Below is a small trained network, with its code and all its weights. Each question gives an input and a target symbol and asks what happens when units are switched off, that is, made to give their printed mean instead of their output.

import numpy as np


def w(rows, s, z=0):
    codes = np.array(rows[::2]) - 128.0
    scale = np.full(codes.shape[1], s)
    scale[-1] = z or s
    return codes * scale


def norm(h):
    return h / np.sqrt((h * h).mean(-1, keepdims=True) + 1e-5)


def f(y):
    return np.maximum(y, 0)


def softmax(a):
    e = np.exp(a - a.max(-1, keepdims=True))
    return e / e.sum(-1, keepdims=True)


def log_softmax(a):
    a = a - a.max(-1, keepdims=True)
    return a - np.log(np.exp(a).sum(-1, keepdims=True))


def net(x, mask):
    ids = ['ΓΘζλμτφ'.index(c) for c in x.split()]
    T = len(ids)
    res = E[ids] + P[:T]
    u = 0
    for l in range(2):
        r = norm(res)
        for j in range(2):
            rows = slice(2 * j, 2 * j + 2)
            q, k, v = (r @ M[l][rows].T for M in (Q, K, V))
            z = softmax(np.where(np.tri(T) > 0, q @ k.T / 2**0.5, -1e9)) @ v
            o = O[l][rows]
            res = res + np.where(mask[u + j], z, o[:, -1]) @ o[:, :-1]
        u += 2
        y = f(norm(res) @ A[l][:, :-1].T + A[l][:, -1])
        res = res + np.where(mask[u : u + 4], y, B[l][:, -1]) @ B[l][:, :-1]
        u += 4
    return log_softmax(norm(res)[-1] @ U[:, :-1].T + U[:, -1])


Q, K, V, O, A, B = {}, {}, {}, {}, {}, {}
E = w([
[72,125,93,223,166,147,93,132],'Γ',
[172,220,55,130,121,142,133,62],'Θ',
[151,73,136,65,208,165,164,84],'ζ',
[186,165,97,250,164,83,71,135],'λ',
[173,111,190,150,70,181,67,174],'μ',
[85,166,192,187,122,101,107,64],'τ',
[179,155,180,134,130,50,161,184],'φ',
],0.018)
P = w([
[158,214,144,70,162,36,39,127],'0',
[184,210,180,108,131,45,110,124],'1',
[184,183,176,154,125,56,145,116],'2',
[204,161,175,178,108,64,183,112],'3',
[218,119,170,225,116,80,211,89],'4',
[205,118,144,248,90,70,253,98],'5',
],0.0056)
Q[0] = w([
[128,108,153,125,77,108,112,165],'L0H1',
[96,112,140,86,76,112,114,173],'L0H1',
[36,111,86,3,58,216,77,199],'L0H2',
[196,152,151,200,88,113,144,111],'L0H2',
],0.015)
K[0] = w([
[156,146,125,143,95,148,151,152],'L0H1',
[84,143,146,104,72,119,91,163],'L0H1',
[59,223,96,120,153,9,70,147],'L0H2',
[168,42,155,159,113,204,156,150],'L0H2',
],0.014)
V[0] = w([
[115,112,119,119,189,111,121,162],'L0H1',
[95,100,107,139,153,136,237,75],'L0H1',
[78,44,121,3,182,109,189,40],'L0H2',
[66,235,80,214,225,22,200,134],'L0H2',
],0.0044)
O[0] = w([
[112,22,83,183,163,146,83,72,154],'L0H1',
[103,139,74,71,232,106,39,62,118],'L0H1',
[165,176,105,47,157,192,175,38,186],'L0H2',
[3,58,93,18,37,84,204,74,2],'L0H2',
],0.0054,0.0021)
A[0] = w([
[103,161,25,163,59,121,119,79,133],'L0N1',
[238,104,63,142,179,254,76,132,180],'L0N2',
[24,19,50,148,103,158,128,171,77],'L0N3',
[184,150,86,63,147,91,192,147,254],'L0N4',
],0.0083,0.0049)
B[0] = w([
[171,205,144,93,74,132,123,161,179],'L0N1',
[70,86,163,143,223,254,127,161,254],'L0N2',
[133,98,175,80,3,213,182,227,138],'L0N3',
[249,35,165,36,174,176,149,105,232],'L0N4',
],0.0079,0.0081)
Q[1] = w([
[128,140,234,178,116,118,136,248],'L1H1',
[177,130,209,92,202,175,142,91],'L1H1',
[90,194,130,116,64,87,70,161],'L1H2',
[113,185,139,107,85,50,151,121],'L1H2',
],0.012)
K[1] = w([
[120,83,248,182,123,137,133,168],'L1H1',
[124,62,153,112,209,185,154,116],'L1H1',
[163,162,75,199,96,137,122,110],'L1H2',
[168,170,153,143,102,84,146,131],'L1H2',
],0.013)
V[1] = w([
[118,151,61,121,233,253,91,71],'L1H1',
[18,42,66,157,146,103,22,105],'L1H1',
[69,125,117,109,188,97,199,123],'L1H2',
[146,81,131,160,101,150,86,42],'L1H2',
],0.0046)
O[1] = w([
[188,161,1,178,19,117,145,88,206],'L1H1',
[115,196,137,185,78,188,193,103,2],'L1H1',
[127,180,167,112,131,127,81,203,112],'L1H2',
[114,154,123,109,125,138,117,152,144],'L1H2',
],0.0065,0.0037)
A[1] = w([
[27,188,53,179,118,170,142,23,46],'L1N1',
[144,179,53,219,36,35,75,120,77],'L1N2',
[103,164,233,128,194,142,188,128,254],'L1N3',
[1,126,31,188,201,191,90,164,86],'L1N4',
],0.0076,0.0057)
B[1] = w([
[148,100,153,11,98,189,201,28,144],'L1N1',
[113,211,206,174,213,177,129,87,153],'L1N2',
[78,131,43,130,112,129,125,102,254],'L1N3',
[106,165,27,77,87,61,118,132,151],'L1N4',
],0.011,0.0097)
U = w([
[34,120,46,99,54,118,138,153,180],'Γ',
[217,164,100,75,128,198,177,70,162],'Θ',
[95,3,180,56,253,145,160,119,3],'ζ',
[183,157,130,220,170,118,70,186,104],'λ',
[142,69,192,132,10,222,85,174,24],'μ',
[72,182,238,137,139,101,149,40,57],'τ',
[228,97,142,68,82,13,159,155,93],'φ',
],0.0084,0.0033)

Each question gives the input, a string of symbols that net reads in full, and the target symbol t.
The units are the heads (2 rows each of Q, K, V and O) and the neurons (one row each of A and B). Each row of codes is followed by its name. A weight is (code - 128) times the scale printed after its matrix; where a second scale follows, it is the last column's (O, A, B and U).
mask holds one flag per unit, layer by layer, with each layer's heads first. A switched-off unit (its flag False) gives its mean, the last column of its rows in O or B, instead of its output. The means were averaged over made-up inputs and are rounded, as every weight is.
A unit's drop is (log p(t) with every unit on - log p(t) with that unit switched off) / (log p(t) with every unit on - log p(t) with every unit switched off).
The circuit of an input: a set's keep is (log p(t) with only the set's units on - log p(t) with every unit switched off) / (log p(t) with every unit on - log p(t) with every unit switched off). Starting from all 12 units, units are removed one at a time, each time the one whose removal leaves the highest keep (on an exact tie, the one counted first), for as long as the keep stays at least 0.8.
circuit, biggest first: the units of the circuit, biggest drop first
k most important neurons: the k neurons with the biggest drops, biggest first
top k neurons in layer l: the k neurons of layer l with the biggest drops, biggest first
which heads matter: for each layer, one digit per head in row order, 1 if its drop is at least 0.15 and else 0, layers parted by /
drop when u is switched off: that unit's drop, to one decimal
input μ Θ φ, target λ: circuit, biggest first : (L0H2)
input Θ Θ λ φ, target ζ: 2 most important neurons : (L0N1, L1N4)
input ζ Θ Γ Γ, target Γ: which heads matter : 00 / 00
input μ λ Γ, target Γ: 4 most important neurons : (L1N4, L0N4, L1N2, L0N1)
input Θ φ Γ τ φ φ, target ζ: circuit, biggest first : (L1H1, L0H2)
input τ τ Θ Γ τ, target Γ: circuit, biggest first : (L0H2, L1N3)
input μ ζ Γ φ Θ Γ, target Θ: 2 most important neurons : (L1N1, L1N3)
input φ φ λ λ, target τ: 3 most important neurons : (L0N4, L1N2, L0N2)
input Γ Θ λ, target τ: circuit, biggest first : (L0H2, L1N2, L0N2)
input λ φ ζ τ Θ Γ, target Θ: 3 most important neurons : (L1N1, L1N3, L0N1)
input Γ Γ Θ τ, target Γ: top 2 neurons in layer 1 : (L1N3, L1N2)
input ζ τ τ, target Θ: which heads matter : 01 / 00
input Γ τ μ, target λ: 2 most important neurons : (L0N4, L1N1)
input μ φ μ Γ ζ τ, target Θ: circuit, biggest first : (L0H2)
input τ τ λ φ Γ Γ, target μ: top 3 neurons in layer 0 : (L0N3, L0N1, L0N2)
input Γ Γ φ Γ, target μ: drop when L0H2 is switched off : 1.5
input φ μ τ, target λ: drop when L0H2 is switched off : 0.8
input ζ τ Θ λ, target Θ: drop when L0N2 is switched off : 0.1
input ζ τ μ τ, target λ: drop when L0H2 is switched off : 1.1
input τ Θ μ μ τ φ, target λ: top neuron in layer 1 : (L1N1)
